Below is a small trained network, with its code and all its weights. Each question gives an input and a target symbol and asks what happens when units are switched off, that is, made to give their printed mean instead of their output.

import numpy as np


def w(rows, s, z=0):
    codes = np.array(rows[::2]) - 128.0
    scale = np.full(codes.shape[1], s)
    scale[-1] = z or s
    return codes * scale


def f(y):
    return y / 2 * (1 + np.tanh(0.7978845608 * (y + 0.044715 * y**3)))


def softmax(a):
    e = np.exp(a - a.max(-1, keepdims=True))
    return e / e.sum(-1, keepdims=True)


def log_softmax(a):
    a = a - a.max(-1, keepdims=True)
    return a - np.log(np.exp(a).sum(-1, keepdims=True))


def net(x, mask):
    ids = ['ΞΦαεζθμπψω'.index(c) for c in x.split()]
    T = len(ids)
    res = E[ids] + P[:T]
    r = res
    for j in range(3):
        rows = slice(4 * j, 4 * j + 4)
        q, k, v = (r @ M[0][rows].T for M in (Q, K, V))
        z = softmax(np.where(np.tri(T) > 0, q @ k.T / 4**0.5, -1e9)) @ v
        o = O[0][rows]
        res = res + np.where(mask[j], z, o[:, -1]) @ o[:, :-1]
    y = f(res @ A[0][:, :-1].T + A[0][:, -1])
    res = res + np.where(mask[3:19], y, B[0][:, -1]) @ B[0][:, :-1]
    return log_softmax(res[-1] @ U[:, :-1].T + U[:, -1])


Q, K, V, O, A, B = {}, {}, {}, {}, {}, {}
E = w([
[112,122,177],'Ξ',
[68,96,188],'Φ',
[99,95,176],'α',
[231,61,130],'ε',
[254,209,86],'ζ',
[143,113,157],'θ',
[93,108,153],'μ',
[164,127,130],'π',
[159,111,153],'ψ',
[231,144,123],'ω',
],0.014)
P = w([
[143,58,127],'0',
[31,192,149],'1',
[109,162,10],'2',
[193,197,160],'3',
[127,54,106],'4',
[95,147,16],'5',
[150,200,177],'6',
[116,72,100],'7',
[56,128,22],'8',
[167,211,160],'9',
[104,89,103],'10',
],0.012)
Q[0] = w([
[102,196,233],'head 1',
[140,79,186],'head 1',
[184,172,37],'head 1',
[88,150,60],'head 1',
[152,87,88],'head 2',
[109,122,80],'head 2',
[150,128,171],'head 2',
[129,111,114],'head 2',
[91,99,139],'head 3',
[126,3,77],'head 3',
[123,165,178],'head 3',
[152,44,38],'head 3',
],0.014)
K[0] = w([
[107,123,195],'head 1',
[165,186,216],'head 1',
[109,58,81],'head 1',
[173,56,92],'head 1',
[152,202,110],'head 2',
[176,119,90],'head 2',
[169,103,232],'head 2',
[111,128,167],'head 2',
[121,162,131],'head 3',
[182,176,237],'head 3',
[173,88,46],'head 3',
[159,159,248],'head 3',
],0.012)
V[0] = w([
[104,122,86],'head 1',
[106,168,118],'head 1',
[120,171,124],'head 1',
[128,47,102],'head 1',
[125,173,195],'head 2',
[145,129,94],'head 2',
[111,162,148],'head 2',
[108,59,127],'head 2',
[142,106,75],'head 3',
[130,132,4],'head 3',
[102,109,97],'head 3',
[131,219,187],'head 3',
],0.016)
O[0] = w([
[107,109,180,74],'head 1',
[136,125,51,63],'head 1',
[179,148,62,93],'head 1',
[1,50,164,158],'head 1',
[168,150,141,84],'head 2',
[99,97,71,175],'head 2',
[118,232,113,64],'head 2',
[242,87,136,117],'head 2',
[142,74,52,115],'head 3',
[210,123,18,51],'head 3',
[197,113,130,13],'head 3',
[104,207,145,252],'head 3',
],0.0065,0.0017)
A[0] = w([
[197,125,213,46],'neuron 1',
[79,195,137,56],'neuron 2',
[149,232,105,84],'neuron 3',
[60,84,190,95],'neuron 4',
[140,45,157,3],'neuron 5',
[158,21,167,16],'neuron 6',
[171,74,175,37],'neuron 7',
[56,9,106,83],'neuron 8',
[71,36,181,136],'neuron 9',
[158,76,129,249],'neuron 10',
[207,86,152,85],'neuron 11',
[78,65,62,48],'neuron 12',
[149,166,164,123],'neuron 13',
[164,149,233,2],'neuron 14',
[72,95,46,86],'neuron 15',
[174,203,237,55],'neuron 16',
],0.011,0.0075)
B[0] = w([
[147,153,30,140],'neuron 1',
[44,126,19,160],'neuron 2',
[63,76,115,165],'neuron 3',
[189,103,97,239],'neuron 4',
[79,179,28,143],'neuron 5',
[95,212,110,158],'neuron 6',
[26,152,37,139],'neuron 7',
[188,86,124,204],'neuron 8',
[183,99,137,253],'neuron 9',
[196,189,194,231],'neuron 10',
[81,173,58,189],'neuron 11',
[99,28,59,134],'neuron 12',
[114,124,103,139],'neuron 13',
[101,132,46,132],'neuron 14',
[70,42,116,139],'neuron 15',
[147,14,1,149],'neuron 16',
],0.0088,0.0081)
U = w([
[219,108,20,195],'Ξ',
[162,255,98,247],'Φ',
[218,146,128,106],'α',
[163,88,168,127],'ε',
[199,72,155,16],'ζ',
[161,113,135,66],'θ',
[157,164,212,254],'μ',
[191,11,126,83],'π',
[92,180,58,105],'ψ',
[69,113,16,64],'ω',
],0.0096,0.0027)

Each question gives the input, a string of symbols that net reads in full, and the target symbol t.
The units are the heads (4 rows each of Q, K, V and O) and the neurons (one row each of A and B). Each row of codes is followed by its name. A weight is (code - 128) times the scale printed after its matrix; where a second scale follows, it is the last column's (O, A, B and U).
mask holds one flag per unit, heads first, then neurons. A switched-off unit (its flag False) gives its mean, the last column of its rows in O or B, instead of its output. The means were averaged over made-up inputs and are rounded, as every weight is.
A unit's drop is (log p(t) with every unit on - log p(t) with that unit switched off) / (log p(t) with every unit on - log p(t) with every unit switched off).
The circuit of an input: a set's keep is (log p(t) with only the set's units on - log p(t) with every unit switched off) / (log p(t) with every unit on - log p(t) with every unit switched off). Starting from the 12 units with the biggest drops (on a tie, the unit counted first), units are removed one at a time, each time the one whose removal leaves the highest keep (on an exact tie, the one counted first), for as long as the keep stays at least 0.8.
units of the circuit, in order: the units of the circuit, biggest drop first
top k neurons: the k neurons with the biggest drops, biggest first
which heads matter: for each layer, one digit per head in row order, 1 if its drop is at least 0.15 and else 0, layers parted by /
input Ξ θ ε π α α, target π: which heads matter -> 100
input ζ μ Φ α π π Ξ α ω, target ω: units of the circuit, in order -> head 3; neuron 2; neuron 10
input Ξ μ Ξ ψ ε ψ, target π: which heads matter -> 100
input π π θ Ξ, target Ξ: top 2 neurons -> neuron 3; neuron 6
input ε ω μ ζ π Φ α, target Ξ: units of the circuit, in order -> head 1; neuron 1
input ω ψ Φ Φ ω ψ ζ ζ α ζ π, target ψ: which heads matter -> 011
input ω α ε, target π: units of the circuit, in order -> head 1; head 2
input α θ Φ α Φ Φ ω, target Ξ: units of the circuit, in order -> neuron 16
input π π Φ Φ ψ π ψ ε Ξ π ζ, target μ: which heads matter -> 100
input Ξ θ ζ, target ω: units of the circuit, in order -> head 2; neuron 3
input Φ ζ Φ α Φ α μ, target Ξ: units of the circuit, in order -> head 1; neuron 16
input Φ α ω, target Φ: which heads matter -> 011
input π ω α π ε, target μ: which heads matter -> 001
input Ξ ζ π ω α, target Φ: units of the circuit, in order -> head 1; head 3
input α α Φ ω ζ μ Ξ θ, target ω: top 3 neurons -> neuron 16; neuron 10; neuron 2
input ψ ζ Φ Φ ω ζ μ, target Ξ: units of the circuit, in order -> head 3
input ζ μ θ ω π θ Ξ α, target ω: units of the circuit, in order -> head 3; neuron 10; neuron 2
input ζ π ε π ω Φ π π ω α, target Ξ: which heads matter -> 101
input ζ π ψ, target ω: units of the circuit, in order -> head 2; neuron 15
input ω π Φ θ, target Ξ: units of the circuit, in order -> neuron 16
input ψ ω ε Φ ω ε π, target Ξ: which heads matter -> 001
input μ Ξ π θ, target Ξ: top 2 neurons -> neuron 3; neuron 6
input ε ζ π α α Ξ α μ Φ Ξ θ, target ω: units of the circuit, in order -> head 3; neuron 16; neuron 10
input π Ξ ε Ξ α, target ω: units of the circuit, in order -> head 3; neuron 16; neuron 2
input π Ξ π, target ψ: which heads matter -> 001
